Below are the code and all the weights of a small trained network. Each question names an input and a class and asks about switching units off, where a switched-off unit gives its printed mean instead of its output.

import numpy as np


def w(rows, s, z=0):
    codes = np.array(rows[::2]) - 128.0
    scale = np.full(codes.shape[1], s)
    scale[-1] = z or s
    return codes * scale


def norm(h):
    return h / np.sqrt((h * h).mean(-1, keepdims=True) + 1e-5)


def f(y):
    return np.maximum(y, 0)


def log_softmax(a):
    a = a - a.max(-1, keepdims=True)
    return a - np.log(np.exp(a).sum(-1, keepdims=True))


def net(x, mask):
    res = np.array(x, float).reshape(1, 7) / 4 @ E
    u = 0
    for l in range(3):
        y = f(norm(res) @ A[l][:, :-1].T + A[l][:, -1])
        res = res + np.where(mask[u : u + 9], y, B[l][:, -1]) @ B[l][:, :-1]
        u += 9
    return log_softmax(norm(res)[-1] @ U[:, :-1].T + U[:, -1])


A, B = {}, {}
E = w([
[158,232,114,101,180,111,111,139,128,131],'x0',
[182,85,92,99,120,173,69,125,121,67],'x1',
[29,218,212,119,137,185,151,131,140,131],'x2',
[98,87,133,195,148,105,175,169,142,175],'x3',
[95,145,120,162,73,187,163,81,172,156],'x4',
[114,112,42,157,180,226,139,199,190,144],'x5',
[174,190,47,113,172,176,5,121,165,172],'x6',
],0.0027)
A[0] = w([
[182,70,93,106,168,104,211,119,146,132,7],'0.n0',
[75,194,127,210,145,253,115,114,172,120,64],'0.n1',
[136,69,69,172,58,144,68,157,38,98,36],'0.n2',
[210,121,27,168,178,187,81,118,144,165,62],'0.n3',
[243,62,90,135,133,150,207,102,124,149,30],'0.n4',
[63,197,124,161,176,194,146,122,247,165,165],'0.n5',
[105,80,87,144,134,92,126,195,162,174,67],'0.n6',
[182,129,129,218,114,117,119,173,153,167,52],'0.n7',
[32,137,187,156,148,140,152,197,20,73,22],'0.n8',
],0.003,0.0019)
B[0] = w([
[220,169,45,190,91,213,205,164,156,88,154],'0.n0',
[152,55,81,119,23,141,76,96,185,203,217],'0.n1',
[192,87,41,54,87,85,130,97,182,198,178],'0.n2',
[5,155,230,68,106,170,198,122,99,139,233],'0.n3',
[153,148,42,154,72,123,231,220,28,60,174],'0.n4',
[169,14,159,138,119,224,43,145,114,118,252],'0.n5',
[196,170,139,132,171,103,228,114,126,110,168],'0.n6',
[50,114,35,209,251,77,183,96,146,111,151],'0.n7',
[47,54,178,62,206,151,138,178,70,120,184],'0.n8',
],0.0029,0.0028)
A[1] = w([
[171,201,133,84,164,143,75,126,122,72,63],'1.n0',
[148,84,100,97,106,99,114,94,157,65,45],'1.n1',
[115,116,109,184,185,111,142,146,97,213,98],'1.n2',
[153,209,106,106,113,131,91,102,132,108,122],'1.n3',
[122,140,253,150,74,98,192,51,143,136,6],'1.n4',
[96,153,119,157,182,70,127,165,164,171,107],'1.n5',
[104,136,104,157,178,89,106,131,184,168,87],'1.n6',
[164,22,148,134,86,134,165,127,102,170,123],'1.n7',
[191,186,127,76,191,164,74,126,102,135,67],'1.n8',
],0.0047,0.0022)
B[1] = w([
[39,191,82,206,144,86,41,170,82,192,206],'1.n0',
[228,136,169,77,96,83,64,98,34,220,176],'1.n1',
[158,141,86,74,227,188,119,33,83,34,185],'1.n2',
[117,102,127,189,233,137,111,203,120,86,197],'1.n3',
[104,238,166,136,16,117,162,58,104,97,214],'1.n4',
[170,35,163,97,184,200,138,55,148,148,166],'1.n5',
[143,16,190,142,153,142,125,69,50,151,154],'1.n6',
[164,194,114,49,98,114,120,158,109,148,251],'1.n7',
[55,174,89,194,140,3,114,157,80,167,222],'1.n8',
],0.0037,0.0032)
A[2] = w([
[89,117,190,108,141,126,177,178,143,121,32],'2.n0',
[62,179,147,135,194,32,23,174,128,144,55],'2.n1',
[117,105,206,93,144,113,157,174,121,112,12],'2.n2',
[117,111,122,168,196,108,88,92,112,117,100],'2.n3',
[192,115,157,97,97,98,125,100,72,119,180],'2.n4',
[166,129,80,181,144,113,184,203,164,106,111],'2.n5',
[120,119,82,127,204,183,116,114,135,160,173],'2.n6',
[124,193,181,150,59,97,153,58,146,73,5],'2.n7',
[93,94,118,142,83,163,117,143,255,152,102],'2.n8',
],0.006,0.0021)
B[2] = w([
[94,84,97,20,162,138,104,244,157,3,163],'2.n0',
[95,183,15,185,151,122,136,169,63,107,252],'2.n1',
[43,103,78,69,165,167,153,214,176,62,160],'2.n2',
[145,155,176,176,210,140,183,121,94,158,184],'2.n3',
[120,128,159,91,140,138,80,161,184,150,231],'2.n4',
[133,210,68,155,67,122,179,9,201,41,169],'2.n5',
[166,90,234,167,96,96,148,87,123,132,227],'2.n6',
[45,172,211,141,80,50,162,50,139,246,198],'2.n7',
[111,159,110,198,133,164,19,144,195,146,190],'2.n8',
],0.0044,0.0048)
U = w([
[189,43,188,164,245,143,189,51,103,155,40],'0',
[132,80,135,203,84,250,33,113,210,187,91],'1',
[47,71,138,38,184,152,186,204,155,18,109],'2',
[39,182,232,79,29,52,171,68,120,187,218],'3',
[95,215,38,213,202,85,92,157,35,136,255],'4',
[248,71,88,3,59,62,72,145,117,150,42],'5',
[200,120,2,140,96,131,249,81,184,39,73],'6',
],0.0071,0.00072)

Each question gives the input, the list of numbers given to net, and the class t.
The units are the neurons (one row each of A and B). Each row of codes is followed by its name. A weight is (code - 128) times the scale printed after its matrix; where a second scale follows, it is the last column's (A, B and U).
mask holds one flag per neuron, layer by layer. A switched-off neuron (its flag False) gives its mean, the last column of its row in B, instead of its output. The means were averaged over made-up inputs and are rounded, as every weight is.
A unit's drop is (log p(t) with every unit on - log p(t) with that unit switched off) / (log p(t) with every unit on - log p(t) with every unit switched off).
The circuit of an input: a set's keep is (log p(t) with only the set's units on - log p(t) with every unit switched off) / (log p(t) with every unit on - log p(t) with every unit switched off). Starting from the 12 units with the biggest drops (on a tie, the unit counted first), units are removed one at a time, each time the one whose removal leaves the highest keep (on an exact tie, the one counted first), for as long as the keep stays at least 0.8.
circuit, biggest first: the units of the circuit, biggest drop first
most important unit: the unit with the biggest drop
k most important neurons of layer l: the k neurons of layer l with the biggest drops, biggest first
drop of u: that unit's drop, to one decimal
input [-1,-4,-2,-4,-2,8,-4], class 6: circuit, biggest first : (2.n5)
input [6,-3,4,4,-7,-4,-8], class 2: circuit, biggest first : (2.n0 2.n2)
input [8,8,1,0,4,5,-1], class 1: 2 most important neurons of layer 0 : (0.n1 0.n5)
input [4,3,6,-3,-5,-3,-5], class 2: 2 most important neurons of layer 0 : (0.n8 0.n1)
input [-7,3,-1,3,-1,6,-8], class 6: circuit, biggest first : (2.n5 0.n3)
input [5,-5,-5,5,-1,-2,-3], class 0: circuit, biggest first : (1.n5 1.n2 2.n1)
input [7,-3,-3,8,2,5,-4], class 0: circuit, biggest first : (1.n5 2.n6)
input [-2,4,8,-8,7,-5,6], class 4: circuit, biggest first : (1.n3 1.n0 2.n1)
input [-7,8,-8,3,7,2,-5], class 5: 2 most important neurons of layer 1 : (1.n1 1.n7)
input [4,-4,-7,8,-6,-2,-3], class 0: 2 most important neurons of layer 1 : (1.n2 1.n5)
input [3,3,-7,2,2,3,5], class 6: 2 most important neurons of layer 0 : (0.n4 0.n3)
input [-3,-6,3,3,-5,8,7], class 0: 2 most important neurons of layer 0 : (0.n6 0.n7)
input [-1,-4,5,2,-3,-2,-4], class 2: 3 most important neurons of layer 2 : (2.n0 2.n2 2.n6)
input [-7,-4,7,2,-6,-1,-5], class 2: most important unit : 0.n8
input [-4,-2,-7,-6,-3,-2,6], class 4: 3 most important neurons of layer 0 : (0.n1 0.n5 0.n3)
input [4,-3,3,2,2,0,0], class 1: 2 most important neurons of layer 0 : (0.n5 0.n1)
input [4,2,-3,6,-2,-2,-8], class 2: 2 most important neurons of layer 2 : (2.n2 2.n0)
input [8,-3,7,3,1,-8,4], class 4: 2 most important neurons of layer 1 : (1.n3 1.n0)
input [8,-6,-4,2,-1,4,-5], class 0: drop of 1.n2 : 0.3
input [3,5,-1,-4,-6,-4,-3], class 4: drop of 2.n1 : 0.1
input [-8,4,-5,5,7,2,2], class 6: most important unit : 0.n4
input [1,-7,-7,3,-7,-5,6], class 0: drop of 2.n1 : -0.1
